Where the symbols take the points:
lin: @>mor, &>moz, +>vut, ~>rul, ^>kur
buf: @>vuz, &>laf, +>dep, ~>vut, ^>gur
vuf: @>lel, &>fir, +>tal, ~>rok, ^>nep
lun: @>bif, &>dop, +>teg, ~>ger, ^>bop
vus: @>zef, &>bef, +>sem, ~>vad, ^>nug
kel: @>kiv, &>bon, +>vad, ~>nat, ^>ran
rov: @>guz, &>dav, +>lep, ~>nom, ^>pil
vad: @>ran, &>liv, +>bef, ~>bon, ^>vus
zir: @>dok, &>mil, +>fik, ~>gik, ^>zer
gaz: @>kef, &>mor, +>mub, ~>dul, ^>mam
luf: @>puv, &>fid, +>lem, ~>ziz, ^>tob
rok: @>teg, &>pep, +>fir, ~>vep, ^>vuf
dop: @>lun, &>vep, +>rok, ~>nik, ^>teg
kos: @>dav, &>bep, +>ges, ~>fim, ^>sog
fir: @>vuf, &>pag, +>puv, ~>pep, ^>tal
maf: @>lup, &>lel, +>kor, ~>bop, ^>nik
muv: @>sif, &>rep, +>ven, ~>lop, ^>gan
lep: @>pil, &>sog, +>pof, ~>dav, ^>tam
dok: @>bef, &>zir, +>zer, ~>bur, ^>tos
zer: @>tos, &>fik, +>kep, ~>zir, ^>suv
ran: @>zaf, &>vad, +>vus, ~>kel, ^>zef
gan: @>laf, &>ven, +>nom, ~>muv, ^>det
bep: @>kos, &>fon, +>bak, ~>kob, ^>ges
gik: @>bur, &>zas, +>mil, ~>sov, ^>zir
nep: @>kor, &>tal, +>zov, ~>vuf, ^>fof
mon: @>nid, &>mur, +>lup, ~>sak, ^>pur
zef: @>val, &>vus, +>nug, ~>ran, ^>duv
tel: @>buk, &>sov, +>gik, ~>sem, ^>bur
tos: @>sem, &>zer, +>suv, ~>dok, ^>sov
kef: @>bem, &>gaz, +>mam, ~>git, ^>roz
sov: @>tel, &>suv, +>zas, ~>tos, ^>gik
kor: @>nik, &>nep, +>fof, ~>lel, ^>vep
vut: @>kur, &>sif, +>laf, ~>moz, ^>buf
das: @>pep, &>ref, +>ziz, ~>zov, ^>pag
guv: @>fon, &>nat, +>kel, ~>lev, ^>kiv
det: @>dep, &>nom, +>rov, ~>gan, ^>guz
ger: @>deg, &>nik, +>dop, ~>lup, ^>lun
vud: @>med, &>pog, +>bug, ~>lal, ^>mup
rul: @>sef, &>bib, +>moz, ~>dol, ^>lin
kiv: @>bak, &>kel, +>ran, ~>guv, ^>zaf
pag: @>fir, &>ziz, +>luf, ~>das, ^>puv
naz: @>pog, &>pur, +>deg, ~>nid, ^>nek
zas: @>gik, &>zez, +>zem, ~>suv, ^>mil
fon: @>bep, &>guv, +>kiv, ~>nud, ^>bak
guz: @>lop, &>rov, +>pil, ~>det, ^>rep
teg: @>bop, &>rok, +>vuf, ~>dop, ^>lel
dul: @>git, &>sef, +>mor, ~>zap, ^>gaz
nug: @>duv, &>sem, +>tel, ~>vus, ^>buk
duv: @>nat, &>nug, +>buk, ~>zef, ^>bon
lev: @>nud, &>val, +>nat, ~>vot, ^>guv
bif: @>sak, &>lun, +>bop, ~>deg, ^>mur
mor: @>gaz, &>lin, +>kur, ~>sef, ^>mub
zov: @>fof, &>foz, +>ref, ~>tal, ^>das
bur: @>liv, &>gik, +>zir, ~>tel, ^>dok
dut: @>zap, &>dol, +>rul, ~>mam, ^>sef
paf: @>zez, &>lal, +>vud, ~>poz, ^>med
zem: @>mil, &>med, +>zes, ~>zez, ^>ros
bon: @>kel, &>buk, +>liv, ~>duv, ^>vad
tal: @>nep, &>puv, +>foz, ~>fir, ^>zov
rel: @>poz, &>beb, +>mot, ~>zes, ^>lal
bem: @>ziz, &>kef, +>roz, ~>laz, ^>fid
deg: @>nek, &>ger, +>lun, ~>pur, ^>bif
sem: @>nug, &>tos, +>sov, ~>bef, ^>tel
ziz: @>pag, &>bem, +>fid, ~>ref, ^>luf
bef: @>vus, &>dok, +>tos, ~>liv, ^>sem
sak: @>vom, &>bif, +>mur, ~>nek, ^>mon
vuz: @>dol, &>buf, +>gur, ~>kur, ^>bib
fik: @>zer, &>ros, +>poz, ~>mil, ^>kep
tob: @>foz, &>lem, +>git, ~>luf, ^>laz
vom: @>beb, &>sak, +>mon, ~>bug, ^>nid
laz: @>ref, &>git, +>kef, ~>tob, ^>bem
nom: @>det, &>sof, +>dav, ~>ven, ^>rov
zap: @>lem, &>dut, +>sef, ~>roz, ^>dul
sif: @>vut, &>muv, +>gan, ~>gon, ^>laf
lem: @>tob, &>zap, +>dul, ~>fid, ^>git
dav: @>rov, &>kos, +>sog, ~>sof, ^>lep
zes: @>ros, &>mup, +>beb, ~>med, ^>rel
liv: @>vad, &>bur, +>dok, ~>buk, ^>bef
mam: @>roz, &>mub, +>dol, ~>gaz, ^>dut
ven: @>gan, &>mef, +>sof, ~>rep, ^>nom
dep: @>gur, &>det, +>guz, ~>laf, ^>lop
nat: @>guv, &>duv, +>bon, ~>val, ^>kel
nek: @>bug, &>deg, +>bif, ~>naz, ^>sak
mil: @>zir, &>zem, +>ros, ~>zas, ^>fik
bak: @>ges, &>kiv, +>zaf, ~>fon, ^>vot
sef: @>dul, &>rul, +>lin, ~>dut, ^>mor
tam: @>mef, &>pof, +>kob, ~>lep, ^>fim
med: @>zem, &>vud, +>mup, ~>paf, ^>zes
mub: @>mam, &>kur, +>vuz, ~>mor, ^>dol
roz: @>fid, &>mam, +>dut, ~>kef, ^>zap
mot: @>lal, &>nid, +>naz, ~>beb, ^>pog
vot: @>kir, &>zaf, +>val, ~>bak, ^>lev
vep: @>dop, &>fof, +>pep, ~>kor, ^>rok
fid: @>luf, &>roz, +>zap, ~>bem, ^>lem
gon: @>moz, &>lop, +>muv, ~>gur, ^>sif
suv: @>sov, &>kep, +>zez, ~>zer, ^>zas
pur: @>naz, &>lup, +>ger, ~>mon, ^>deg
lel: @>maf, &>vuf, +>nep, ~>teg, ^>kor
kep: @>suv, &>poz, +>paf, ~>fik, ^>zez
rep: @>muv, &>pil, +>mef, ~>guz, ^>ven
foz: @>zov, &>tob, +>laz, ~>puv, ^>ref
puv: @>tal, &>luf, +>tob, ~>pag, ^>foz
pof: @>tam, &>kir, +>nud, ~>sog, ^>kob
val: @>lev, &>zef, +>duv, ~>zaf, ^>nat
gur: @>bib, &>dep, +>lop, ~>buf, ^>gon
lup: @>pur, &>maf, +>nik, ~>mur, ^>ger
ref: @>das, &>laz, +>bem, ~>foz, ^>ziz
mef: @>ven, &>tam, +>fim, ~>pil, ^>sof
pep: @>rok, &>das, +>pag, ~>fof, ^>fir
bib: @>rul, &>gur, +>gon, ~>vuz, ^>moz
lop: @>gon, &>guz, +>rep, ~>dep, ^>muv
ges: @>sog, &>bak, +>vot, ~>bep, ^>kir
kir: @>pof, &>vot, +>lev, ~>ges, ^>nud
nik: @>ger, &>kor, +>vep, ~>maf, ^>dop
buk: @>bon, &>tel, +>bur, ~>nug, ^>liv
laf: @>buf, &>gan, +>det, ~>sif, ^>dep
nud: @>kob, &>lev, +>guv, ~>kir, ^>fon
bop: @>mur, &>teg, +>lel, ~>lun, ^>maf
sog: @>lep, &>ges, +>kir, ~>kos, ^>pof
ros: @>fik, &>zes, +>rel, ~>zem, ^>poz
kob: @>fim, &>nud, +>fon, ~>pof, ^>bep
fim: @>sof, &>kob, +>bep, ~>tam, ^>kos
pil: @>rep, &>lep, +>tam, ~>rov, ^>mef
zez: @>zas, &>paf, +>med, ~>kep, ^>zem
kur: @>mub, &>vut, +>buf, ~>lin, ^>vuz
pog: @>vud, &>naz, +>nek, ~>mot, ^>bug
dol: @>dut, &>vuz, +>bib, ~>mub, ^>rul
fof: @>vep, &>zov, +>das, ~>nep, ^>pep
sof: @>nom, &>fim, +>kos, ~>mef, ^>dav
zaf: @>vot, &>ran, +>zef, ~>kiv, ^>val
poz: @>kep, &>rel, +>lal, ~>ros, ^>paf
git: @>laz, &>dul, +>gaz, ~>lem, ^>kef
mur: @>mon, &>bop, +>maf, ~>bif, ^>lup
lal: @>paf, &>mot, +>pog, ~>rel, ^>vud
bug: @>mup, &>nek, +>sak, ~>pog, ^>vom
nid: @>mot, &>mon, +>pur, ~>vom, ^>naz
beb: @>rel, &>vom, +>nid, ~>mup, ^>mot
moz: @>lin, &>gon, +>sif, ~>bib, ^>vut
mup: @>zes, &>bug, +>vom, ~>vud, ^>beb

The rows follow the links: the fewer symbols apart two points are, the more alike their rows tend to be.

Each row is also shifted at random along 11 hidden directions that mean nothing.

Some points, each with a row of numbers:
bef: [ 267   24  -89  188  322  -25  -53   21   31  645 -337 -112 -147  202   15  371   14   97  570  -12  -65 -408   46  139  330 -107 -213 -383 -301 -172  170  162  -78  568  325   58 -552  163   86   85  485  253  238  514 -146 -135 -324]
mub: [  46  275   56  -77 -107    3 -124   79 -530   98  105 -469  231 -143  152  394  165 -266  148  -21  221  188  148   67 -290 -148  -46  218   -1  503  485  -78  219  160  116  229   83   85   39   85  190  -21 -189   32 -178 -224  193]
rul: [ 493  -97   48  215 -132 -122 -253  560  377 -411  123 -176 -109  -84    9 -458  915  191  727 -258  497  389  265  -30  -28  180  210  174  313  215  753  -49  193 -145  980  691  196 1084 -290 -294 -137  230  138 -205 -269 -258  471]
ref: [ -46 -295  276  132  -26 -279   27 -159  519  349  -10   12 -258 -109 -176  530  115 -169  -79 -337   80   14   47 -238  635  224  122 -229 -224  215  182 -131   39  399  253  258  117 -393 -129  190   71 -217 -272  189 -116  387 -820]
zez: [ 310 -246  125  230  195  108  289  -32   56 -248  -31  104   16   -5 -275  134 -334 -170 -282 -158 -318 -245 -127 -286  235 -314  -30  -90   61 -200 -556  -11 -313  293 -521 -156  401 -380   95  145 -203 -156   40 -439   34  324  -12]
zaf: [  42  197 -441  -70   52  261   86   24 -128 -296  294  306 -100  225  -26 -119  222  108 -419   52 -194  304    6  214   -4   27 -189   75  -72   76   78  140 -132 -504  -63 -286  491  110 -111 -122  256  298  160  -98  100 -193  502]
gaz: [ 412  -72   17   -5 -187 -246  -64 -443  -86  482  -36 -233  213 -318  224 -222  -91  -12 -473  498   69  221   61   34 -202  201 -140  366  -12  267    3  136  353  136 -135   40 -275   -8   84  130 -368 -400 -179  188 -116  -51 -302]
naz: [-762  386  -83  -39  -16  -78  103  294   95  369  -74  371 -292  125  145 -424  217 -405  150   37   84 -171 -309  142 -205  -69   34 -116  133   69  343  232  -48 -450  -48   59  -71  195  266  -73  446   29  172  435 -290  -62 -142]
kos: [ 905  -23 -137  245  232  -80  153  166  213  -85  102 -102   97  255  -48 -103 -142  472   15  -44  -76  368  221 -208  484  138  -66  136  494  -80 -153  135 -147 -355  230  185  270  109 -311 -330   71  -30  115  -86  116  -44   37]
bop: [-759  -92  187  -72 -124 -119 -111  397  207  -30 -166   -6 -491    1   72    5  -90  -77  276 -293  291 -383  -15   87   -6 -144   92  -49  399  -63  309  -61   54   94  177   95 -661 -188  298  108   47  161   99  298 -266 -146 -629]
paf: [-480 -233  -89  127  172 -176  226    3  214   92 -115  183 -203  188  113  157  303  -17 -212   10 -107    7 -116    6   58   32  -31  -78  117 -130  -89  100 -288 -201  -75   15  324  356   11 -199  -39  -19  166 -109 -147   84 -176]
bib: [ 331  357  167 -182 -123  419 -233  181 -670  175  345  -84  286 -102 -210 -437 -624 -359  297  -91  -81  -90 -385  -19   33   65   55  -78 -190  107   73  -72  106 -532 -240 -506 -537 -363  241 -161  131  -24 -363  472  379   91  350]
mam: [ 282  -67  130   17  -87   30  -84   34 -311  255  164 -243  221 -224   29 -443   43 -275   35  170   69  235 -113  -97 -114   93   -1  257   94  304  216   55  173 -255  -23   39 -217  346  113 -167 -310 -235 -212  110  -79   55   39]
zap: [-165  499  -69 -200 -226 -168  -48 -133   29  328  -81  203  136 -157   94 -191  200 -122   68   88  150  244  -38  153 -263  352   53   67 -360  329  325  -46  313 -273  -61  226   97 -189  -81   49  303 -229 -186  285  -12  -62  116]
buf: [1075  219  104  122 -121  -28 -255  265   45 -314   30 -208  116 -113  -23 -205 -127  223  414 -138  263   64  186  -43  -52    7   98  157  319  -19  154  -85  210   13  375  233 -227    7 -109  -23   45   68  -19   -8   87 -207  207]
foz: [ 174 -193  254   69 -159 -207  -32 -140  426 -168  -68  189   16 -291 -239   73  219  -66   39 -304  104   43  -50 -137  146  287  234  -97 -394   35  -84 -299   95  190  -37  218  284 -278 -169  110 -318 -307 -236 -289   89  352   -3]
bif: [-241 -225  140  -16  -79  -28 -141  190  -25  571 -323  -89 -262 -106 -222  235 -280  -57  188 -489   65 -463 -274  318  527  155 -258 -115 -269 -105   89 -120   81  438 -282 -270 -982 -594  443   62  -73 -227  -66  567  -49 -170 -328]
sem: [-229 -324  -85   16  175   86  -32  -83  -93 -161 -165   40 -188   85   31  341  294   36  169   95 -122 -368  244   31 -260 -306 -113 -142 -286 -126   32 -163  -87  542  144   82 -290  285  122  206 -154  387  219 -303 -275  -10 -372]
rep: [ -55   12   13 -142  119  154 -136 -176 -169  231  312  417  -75  163  -61 -128   79 -232  322  158 -259  -43 -190 -300 -118  275  206 -387 -610  -25  103 -232  -63 -692  206 -177 -297  170  -48 -214  117  351 -278  237  205  557 -598]
ziz: [ 207  109  246  100 -126 -339   70  228  237 -248 -111 -169  -18  -62   83  274 -100   85  150 -380  312  160  130 -230  -23  -13  214  190  528  107   57 -210   30  -97   24  489  177 -301  -84  -50   37 -268 -125 -211 -108  -18 -282]
dep: [1177  294   93   39 -111  125 -199 -230   54   -5  196   64  221 -146  -17 -446 -678  108 -212  290  -76   21 -105 -113   58  109   79   -8  104 -196 -373  165  165 -220  -48 -359 -115 -418 -130   94   73  -55 -157  318  460  177   63]
vom: [-290  510 -202    8  -96 -238  157  304  564  -17 -286  361 -248   65  101 -252  244   91  -12 -205  243   15  -23  298   23   11    2   10  282   -8  204  231   37  -86  -27  320  392 -152  -16  107  534  -89  340  162 -211 -340  301]
fir: [-775 -221  366  -80  -55 -179 -190  179   43  215 -260 -158  188 -148   67 -671  180  -92  949   82  272 -191 -162 -169 -414  130  411 -138  -46 -136  132 -184  169  -78  325  362 -618  743   99 -242 -443 -129 -106   56  -96  180   49]
rov: [-549  566  -15 -324  128  135   50   46 -570   17  114 -203  274  297  169  371 -508  -19  409  115  -53   65  191 -233 -346 -180  116 -123  139  174   98 -150  -25 -371   81  142  -65 -293  -86  -64  660  264 -184   63  114  -19 -245]
pil: [-342  292 -102 -236  119   21   36  -75   63  -65   29    5   53  201   79   67 -200  189  252  170  -47  111  428 -303  -94  -88  132  -87   89  114   84  -93   60  -20  354  405   -5 -263 -227  174  385  275   12  -42  -49   75 -554]
deg: [ 270 -450  215  253 -163  162  -13   58  -28 -425  315  169 -172 -327 -188 -199  455 -595 -415 -167  -67 -122 -407    8  -48 -167   68   43 -126    7  -51   73 -164   64 -261 -408  538  405  184   39 -561  -48  -42 -398  -46  278  526]
liv: [ 188  147  -94  -31  140  180  -24  192 -465 -146 -222 -122  128  171   71 -101 -445  202  384   81  -84 -362   45  100 -364 -326 -119   77  230 -305 -259  -44  -72   32 -252 -137 -623   14  260  -53   -5  168  218  -51   25 -305  153]
nik: [-480   96  345   91 -157  133   -4  242 -183 -299  446  -66 -255  -53  181  199 -108 -671 -318  -68  125 -178 -341 -136 -257 -516  263 -115  581   72  168  237 -180 -301   -7 -362  485   84  207   46  282  221  -83   72  -48  196  -59]
beb: [-121   44   43  216  143    3  296  163  121  226 -138   76   -5  -30 -117 -360   64 -359   67   14  -84 -153 -201 -119   98 -255    9  -14  164   78    5  270 -136  162 -208  185  312  242  153   73   48 -203  166  -38 -312   70  112]
det: [ 391  138  154   45  127   73 -116   35 -189  179  192 -371  159  146   96   19 -421   87  310  193   45   39  110 -305   74 -119  115 -104  370  -23   53  102   17 -186  398   44 -230  167 -119 -145  233  175 -132  288  135   83 -277]
nat: [ 724    6 -172  290  148  328  155  516   74 -791  378  -19 -149  155 -300 -153  339   -8   64 -368  -74  171  203 -158  316 -413  -28   83  438  108  210  157 -273   18  324  196  825  431 -152   11  142  400  329 -522 -163 -131  645]
lep: [ 458  151 -200 -163   31  -24   86 -237  -35 -215  -64   76  135  154  -49  478 -362  486 -254  -97 -164  239  297  -21  129  208 -162  137 -110  -41 -359 -311    1 -123 -268  -30   41 -759 -211   15   74  -67  -85 -247  292  -80 -159]
fon: [1157 -151 -235  232  292 -139  166  252   83   51 -434  101 -127  141 -167 -154  152  348  579 -196 -122 -105  404 -193   79   21 -262  237  -82   47   75 -326   13  239   57  702 -690   62  162  -10 -287  -32  225 -336 -480 -174 -664]
dok: [ 267 -100   25   83  192  125   47 -203 -141  -76 -147   89   66   -6   39 -267 -294 -130   19  380 -251 -471    0 -171 -363 -427   -9  -87   36 -281 -448  108  -91  339 -240 -115 -222   78  193  243 -211  116  165 -228  -52  150 -205]
sov: [-380 -218  -58   11  217  -19  -37 -119 -229  410 -249 -345   90  228  152  420 -278  358  106  145  -75 -208  -11  208  169  -47 -221 -159   68 -381 -284  142 -158  238    9 -334 -490  167   66 -202   60   73  157  290  127 -237   -5]
tal: [-220   74  215  -38 -249 -421 -126   -9   43 -236 -297 -375  305 -117  520 -177 -131  361   96  297  450  149   64   96 -778   23  250  324  694 -241 -282  -17  207 -182  -22  225  -52  340  -91 -198 -354 -326  -29 -195   72 -289  295]
muv: [ 297  258  -89 -126  -66  -98 -281 -131  183    2   65  301 -111  142   96  289  116  336  166  -42   96  124   58  137  -27  437   73 -211 -356 -113  154 -214  109 -451  373  -67 -206 -145 -260 -155  384  276 -114  294  332   29 -220]
nid: [  53  -61  -66  156  -59 -187  123 -161  343  387 -232  162 -256 -124    7  143   84 -119 -502  -24  -11 -145 -121  239  266   35 -242   37  -90   72  -36  208   -3  417 -289  -99   37 -315  169  254   23 -288   96  240 -222 -108 -215]
fof: [-891 -318  267 -102 -168 -252  -97 -150  270  -93   -6   28 -261 -138  311 -142   89 -158  -69  314  211 -153   84 -268 -536 -145  326  -10  345  -14   70  -45  110   28  269  219 -246  275   86  158 -356   95  -60 -137 -274  279 -857]
git: [ 308  -72   -7  -83 -198 -377  -21 -189  193  249 -282   57  -86 -146  164 -198 -342  236 -343   94   97   72   94   -7 -112  350 -101  413  225   97 -163 -178  296 -204 -327  193 -726 -581  153   53 -411 -476 -160  140 -132  -78 -886]
tob: [-451  -57  196 -165  -66 -241    9 -294 -142  540 -304 -263  329 -267   71  -71  -98 -146  183  218   90  -29  118 -109 -280  119   78  114 -236  265   34 -160  294  426 -156  390 -429 -111  113  171 -299 -448 -270   34 -217  130 -390]

From each start, follow one symbol. Which point do you reach?
Answer with the point's name.
new walk
[  41 -215 -120   35   64   -4  -59   74    8 -520 -181   24 -154  166   63  502  264  384   68 -196   23 -132  219  257 -164 -125 -135  -36  -49 -304 -132 -189 -121  260  100  -63   58  140  -62  -11  -73  330  278 -415   47 -285  251]
& sov
new walk
[ 399 -118  271   96  -69 -242  -44  301  417   70 -374   51   73 -195 -359 -357   45  152  806 -542  222  -90    9 -197  303  362  220   -1 -194  -22   45 -416  172  164   56  586 -429 -219  -26  -94 -362 -411 -167 -113  -62  143  -79]
~ ziz
new walk
[ 406   93  -49 -148 -349   53 -289   14 -316 -613  174 -214  241 -166  134   46  122  306  -81  -22  242  327  162  272 -453  151   27  322   42   39   43 -229  252 -168   61 -105   93   69 -145 -121 -255   72 -115 -313  277 -320  729]
~ bib
new walk
[ 702   54 -101   47 -316 -226 -131  -49  225  -91  100  -52   45 -161  192 -178  164  325 -486   43  258  492   49  262   20  419  -68  388  266  108   84   88  217 -375   44  -41  185    9 -186 -147 -141 -264  -76  104  132 -298  328]
^ sef
new walk
[ -37  234   79  120  -12  -30   90  560   98  -90 -258  245 -237  -29 -121 -403  206 -322  541 -392  161 -353 -183   27 -195 -209   73   38  124   40  224  -99  -62  -18 -159  348 -160   38  339   47   96  -89  177  -80 -377 -111  115]
@ bug
new walk
[  55   -1  -30 -129  115   91  111 -116   94 -197  152 -336  272  126   61 -485 -786  449 -193  452  -77  229  405 -399  140 -192   76  230  814  -69 -350  246   89  -19  158  148  -70 -221 -244   71 -108   19   88  -85  108    5 -306]
^ sof
new walk
[-207   69 -408 -172  172   -2  117  -66 -352  116 -141   70  -87  273   70  608  399  170   57  -34 -169  157  299  177 -140   79 -339  115 -427  281  280 -286  -33   -8  -28  232 -193   -6   65  -74  159  186   57 -138 -262 -279 -344]
+ zaf
new walk
[-404 -239  330   29  -95 -153  -67  168   66  -58  -20 -370  194 -112  -86  361  180   39  357 -413  284  159  -61  -30  228  172  246  -92    3    3  113 -191    5  140  238  157  266  182 -199 -259 -132 -212 -220 -106  104   40  378]
& ziz
new walk
[ 432  131  271  171 -201 -224 -216   13  273   45 -188   -5  -14 -226   60  252  -21   16  124 -286  301 -184 -293  279   45  152  155 -195  -93 -258  -93  -35   85  135  -28 -187   63 -204  -43  -25  149 -207  -95  279  270  -52  390]
@ nik
new walk
[ -44   36   -7  124  151  -44  180  491   32 -499 -157   73  -43  347   28   57 -151  310  290 -374   24  -58 -106  -10  -31 -100   84  -19  566 -440 -353  -89 -355 -523 -181  -49  180  108   -3 -466   39   65  233 -327  140 -180  403]
+ poz
new walk
[-128 -611  266  163 -315 -156 -279  255  111 -515    3 -392  -60 -164   91  274  306  324    7 -392  401   69 -105  318   33  158   90  147  367 -343  -62 -132  -29   28  189 -287  -47  491  -49 -352 -630  -60  -10 -236  194 -299  662]
+ vuf
new walk
[ 821  258 -243   95  131  205   91 -123   67 -157    3  415 -130   -9 -211    0  201 -166 -115   17 -240 -202  130   36    8 -208 -198  -98 -524  113   34   23  -12  434 -109   78  277 -271   62  460  279  209  170 -150 -136   43   25]
^ zef
new walk
[-123  120 -262 -177  211  218  232  -72 -569   -9   59   58  108  169  -21  163    0 -192  -33  174 -357   53  223 -183 -294 -233 -230  180 -230  299   42 -226  -68  -64 -309  183 -106 -154  192  103   -8  104  -15 -340 -271    2 -412]
& lev
